Below are the code and all the weights of a small trained network. Each question names an input and a target symbol and asks about switching units off, where a switched-off unit gives its printed mean instead of its output.

import numpy as np


def w(rows, s, z=0):
    codes = np.array(rows[::2]) - 128.0
    scale = np.full(codes.shape[1], s)
    scale[-1] = z or s
    return codes * scale


def norm(h):
    return h / np.sqrt((h * h).mean(-1, keepdims=True) + 1e-5)


def f(y):
    return np.maximum(y, 0)


def softmax(a):
    e = np.exp(a - a.max(-1, keepdims=True))
    return e / e.sum(-1, keepdims=True)


def log_softmax(a):
    a = a - a.max(-1, keepdims=True)
    return a - np.log(np.exp(a).sum(-1, keepdims=True))


def net(x, mask):
    ids = ['ΘΛΦΩβγδεημξπτ'.index(c) for c in x.split()]
    T = len(ids)
    res = E[ids] + P[:T]
    u = 0
    for l in range(2):
        q, k, v = (norm(res) @ M[l].T for M in (Q, K, V))
        z = softmax(np.where(np.tri(T) > 0, q @ k.T / 2**0.5, -1e9)) @ v
        res = res + np.where(mask[u], z, O[l][:, -1]) @ O[l][:, :-1]
        u += 1
        y = f(norm(res) @ A[l][:, :-1].T + A[l][:, -1])
        res = res + np.where(mask[u : u + 12], y, B[l][:, -1]) @ B[l][:, :-1]
        u += 12
    return log_softmax(norm(res)[-1] @ U[:, :-1].T + U[:, -1])


Q, K, V, O, A, B = {}, {}, {}, {}, {}, {}
E = w([
[67,148,156,224,178,69,134,118,135,152],'Θ',
[88,123,249,138,46,120,93,105,231,155],'Λ',
[139,80,213,136,115,35,194,103,199,110],'Φ',
[119,114,104,144,113,93,53,130,141,202],'Ω',
[107,158,130,222,102,97,120,115,127,218],'β',
[154,81,154,180,110,92,83,159,87,145],'γ',
[134,141,184,195,87,85,149,107,161,190],'δ',
[107,96,72,120,60,132,88,142,167,122],'ε',
[93,116,133,131,188,49,82,170,166,187],'η',
[105,165,92,176,30,141,52,102,114,39],'μ',
[148,153,187,216,71,37,97,130,138,124],'ξ',
[171,104,234,87,33,98,8,138,198,90],'π',
[77,144,126,156,107,61,105,88,136,32],'τ',
],0.016)
P = w([
[179,124,154,137,171,188,158,131,175,157],'0',
[153,131,181,208,84,56,90,36,86,152],'1',
[39,154,184,117,94,158,122,162,127,133],'2',
[129,129,134,153,91,29,95,32,78,135],'3',
[111,176,168,95,157,157,107,179,130,154],'4',
[233,59,63,221,77,98,93,129,223,102],'5',
[76,162,155,89,90,141,144,173,90,157],'6',
[144,80,123,160,52,6,67,62,191,154],'7',
[93,174,166,124,114,169,120,180,119,150],'8',
[199,89,107,211,81,80,92,144,196,106],'9',
[90,159,130,72,49,150,161,181,88,151],'10',
[117,44,102,169,41,42,82,72,156,113],'11',
[62,140,192,44,141,133,122,145,69,167],'12',
[188,93,133,191,90,92,133,140,189,35],'13',
],0.023)
Q[0] = w([
[168,101,105,210,95,202,191,255,225,64],'0.h1',
[172,112,194,189,86,21,68,196,157,89],'0.h1',
],0.0075)
K[0] = w([
[64,95,96,62,2,115,194,106,76,130],'0.h1',
[141,180,174,120,77,137,142,229,126,108],'0.h1',
],0.0088)
V[0] = w([
[202,31,149,131,123,175,85,241,92,177],'0.h1',
[134,97,106,95,154,108,209,184,99,11],'0.h1',
],0.012)
O[0] = w([
[111,132,9,85,124,129,185,98,194,105,193],'0.h1',
[136,139,126,184,82,188,3,55,125,223,8],'0.h1',
],0.014,0.013)
A[0] = w([
[144,152,112,114,112,128,156,168,83,140,120],'0.n1',
[89,116,89,132,152,154,88,160,89,108,178],'0.n2',
[83,66,133,143,177,150,114,64,172,135,168],'0.n3',
[118,104,110,74,121,112,145,137,154,136,123],'0.n4',
[115,56,47,145,103,93,83,49,158,195,163],'0.n5',
[182,167,52,181,172,163,121,121,158,109,106],'0.n6',
[182,115,116,154,110,59,22,10,80,120,136],'0.n7',
[132,133,131,121,188,227,75,132,78,190,75],'0.n8',
[122,106,125,153,251,148,97,131,53,153,4],'0.n9',
[159,90,115,147,81,39,122,98,165,121,202],'0.n10',
[104,134,112,101,167,66,108,116,142,91,146],'0.n11',
[129,149,136,81,163,176,160,130,148,127,149],'0.n12',
],0.016,0.014)
B[0] = w([
[64,126,152,96,160,146,123,130,104,152,150],'0.n1',
[148,154,156,168,92,86,184,191,152,156,138],'0.n2',
[140,184,155,200,85,104,121,163,142,137,136],'0.n3',
[114,156,167,159,118,146,90,126,101,118,179],'0.n4',
[77,193,159,147,26,63,126,126,179,60,155],'0.n5',
[173,135,166,62,156,129,137,192,151,45,138],'0.n6',
[82,202,138,168,148,125,113,129,196,219,149],'0.n7',
[139,59,64,230,32,62,205,33,96,156,128],'0.n8',
[157,146,112,136,8,37,243,67,140,214,128],'0.n9',
[93,108,145,177,102,73,99,101,130,185,253],'0.n10',
[159,108,175,162,77,131,149,93,91,151,202],'0.n11',
[133,160,172,128,127,179,95,156,151,143,157],'0.n12',
],0.017,0.024)
Q[1] = w([
[22,227,176,22,131,167,115,52,3,133],'1.h1',
[213,17,1,193,168,99,12,141,202,78],'1.h1',
],0.009)
K[1] = w([
[243,95,123,179,165,115,166,97,164,113],'1.h1',
[3,96,159,132,92,75,111,133,80,94],'1.h1',
],0.014)
V[1] = w([
[150,198,82,26,166,253,173,217,152,59],'1.h1',
[73,110,78,124,179,67,245,130,130,155],'1.h1',
],0.016)
O[1] = w([
[173,113,103,46,205,76,93,193,127,141,2],'1.h1',
[77,13,107,82,123,154,252,126,178,169,140],'1.h1',
],0.024,0.0054)
A[1] = w([
[195,167,126,107,193,106,69,142,76,48,26],'1.n1',
[190,74,132,120,77,39,108,60,165,77,102],'1.n2',
[76,99,42,214,209,243,139,57,160,68,7],'1.n3',
[195,83,79,82,220,158,39,126,60,75,14],'1.n4',
[215,2,70,100,160,163,116,120,86,133,13],'1.n5',
[200,165,60,198,190,194,50,145,83,33,73],'1.n6',
[89,110,185,196,94,193,153,69,103,118,144],'1.n7',
[165,100,95,178,96,156,104,12,50,76,100],'1.n8',
[182,194,146,93,184,88,45,156,73,145,34],'1.n9',
[163,44,98,171,147,60,116,116,55,131,42],'1.n10',
[161,105,62,44,228,88,70,158,149,116,98],'1.n11',
[175,199,97,128,200,140,41,110,57,129,41],'1.n12',
],0.018,0.012)
B[1] = w([
[100,158,196,202,156,123,173,76,217,146,154],'1.n1',
[169,122,76,100,151,144,200,208,120,100,186],'1.n2',
[79,23,61,80,17,10,215,67,181,187,129],'1.n3',
[213,128,172,199,5,81,173,167,27,87,137],'1.n4',
[207,206,71,254,155,213,213,251,218,96,129],'1.n5',
[117,168,249,222,156,144,131,12,44,190,142],'1.n6',
[206,166,93,39,144,118,157,122,131,205,251],'1.n7',
[163,78,161,237,89,103,54,187,121,92,161],'1.n8',
[117,189,113,222,141,160,169,142,242,125,173],'1.n9',
[114,123,157,118,137,185,174,233,119,231,137],'1.n10',
[130,80,23,43,66,133,96,101,84,164,164],'1.n11',
[122,31,105,152,96,132,210,30,121,31,151],'1.n12',
],0.018,0.024)
U = w([
[173,183,137,87,137,135,180,105,121,176,29],'Θ',
[153,133,218,116,134,116,119,214,73,128,90],'Λ',
[54,160,122,131,163,146,109,59,154,104,245],'Φ',
[171,109,63,90,129,113,90,132,102,125,187],'Ω',
[85,56,182,130,131,155,179,142,151,99,91],'β',
[130,163,78,109,76,131,198,114,201,30,2],'γ',
[163,54,112,146,157,142,157,127,100,126,147],'δ',
[115,201,169,119,145,97,127,206,161,114,41],'ε',
[134,79,119,124,146,146,144,130,119,98,199],'η',
[125,163,97,126,161,90,94,140,210,177,47],'μ',
[170,4,81,174,68,181,146,27,67,125,120],'ξ',
[212,133,146,110,129,61,82,107,73,66,174],'π',
[129,166,126,140,110,193,54,132,90,166,192],'τ',
],0.015,0.0097)

Each question gives the input, a string of symbols that net reads in full, and the target symbol t.
The units are the heads (2 rows each of Q, K, V and O) and the neurons (one row each of A and B). Each row of codes is followed by its name. A weight is (code - 128) times the scale printed after its matrix; where a second scale follows, it is the last column's (O, A, B and U).
mask holds one flag per unit, layer by layer, with each layer's heads first. A switched-off unit (its flag False) gives its mean, the last column of its rows in O or B, instead of its output. The means were averaged over made-up inputs and are rounded, as every weight is.
A unit's drop is (log p(t) with every unit on - log p(t) with that unit switched off) / (log p(t) with every unit on - log p(t) with every unit switched off).
The circuit of an input: a set's keep is (log p(t) with only the set's units on - log p(t) with every unit switched off) / (log p(t) with every unit on - log p(t) with every unit switched off). Starting from the 12 units with the biggest drops (on a tie, the unit counted first), units are removed one at a time, each time the one whose removal leaves the highest keep (on an exact tie, the one counted first), for as long as the keep stays at least 0.8.
units of the circuit, in order: the units of the circuit, biggest drop first
most important unit: the unit with the biggest drop
top k neurons: the k neurons with the biggest drops, biggest first
top k neurons in layer l: the k neurons of layer l with the biggest drops, biggest first
input τ γ δ ξ δ, target ξ: units of the circuit, in order => (1.h1)
input μ Θ τ τ γ μ μ ξ, target γ: units of the circuit, in order => (0.h1 0.n5)
input μ γ δ ξ γ ξ γ π ε Θ, target γ: units of the circuit, in order => (0.h1 0.n6)
input γ ξ Λ μ ξ γ γ, target Ω: top 4 neurons => (0.n10 0.n6 1.n11 0.n12)
input ξ ξ Φ β γ ξ δ ξ μ γ μ, target Θ: top 4 neurons => (0.n10 0.n5 0.n12 1.n7)
input ξ τ μ γ δ Θ, target μ: units of the circuit, in order => (0.h1 0.n7 0.n11)
input ξ δ ξ Λ τ ξ ξ ξ π, target Θ: top 4 neurons in layer 0 => (0.n10 0.n12 0.n5 0.n6)
input γ ξ ξ δ ε, target Ω: top 3 neurons in layer 0 => (0.n10 0.n6 0.n12)
input ξ Φ γ, target Θ: top 3 neurons => (0.n10 0.n12 1.n7)
input Λ π π ξ π, target ε: top 2 neurons in layer 0 => (0.n12 0.n10)
input μ ξ ξ μ γ η τ γ ξ π γ, target π: top 2 neurons => (0.n10 1.n4)
input γ γ γ τ ξ Φ γ γ Φ ξ μ γ μ μ, target μ: top 4 neurons => (0.n7 0.n10 0.n11 0.n1)
input Θ ξ π μ Θ ξ Λ η τ ξ, target Λ: top 2 neurons => (0.n10 1.n10)
input Λ γ Φ Φ ξ Φ τ Φ ξ η τ, target ε: top 2 neurons => (0.n10 0.n12)
input Λ ξ Φ γ δ β γ, target ε: top 2 neurons in layer 1 => (1.n9 1.n7)
input ξ ξ γ δ γ π δ ξ τ, target Θ: units of the circuit, in order => (1.n7 0.n5)
input μ ξ η μ π ξ Θ μ, target π: top 4 neurons => (0.n10 0.n12 0.n5 0.n11)
input γ ξ η τ δ, target Ω: top 2 neurons in layer 0 => (0.n10 0.n6)
input η ξ ξ γ ε γ ξ Φ Φ, target μ: most important unit => 0.n12
input π π δ, target Φ: top 3 neurons => (0.n12 0.n10 0.n4)
input μ μ γ π π ξ ξ π η π τ Λ π Λ, target τ: units of the circuit, in order => (0.h1)
input η μ Φ ξ μ ξ γ ξ δ Λ, target γ: top 2 neurons in layer 1 => (1.n2 1.n8)
input Φ Λ ε ξ δ Φ ξ, target τ: top 2 neurons in layer 0 => (0.n12 0.n1)
input γ β Ω τ μ, target Ω: top 3 neurons => (0.n10 0.n6 1.n11)
input μ μ ξ δ μ π γ, target π: top 2 neurons => (1.n4 0.n10)
input η η ε ξ π γ δ γ γ μ Φ δ ξ γ, target Φ: units of the circuit, in order => (0.h1 0.n7 1.h1)
input μ ξ ξ ξ γ ξ β μ ξ, target π: top 2 neurons => (1.n4 0.n10)
input η γ μ, target μ: top 4 neurons => (0.n12 0.n6 0.n4 0.n10)
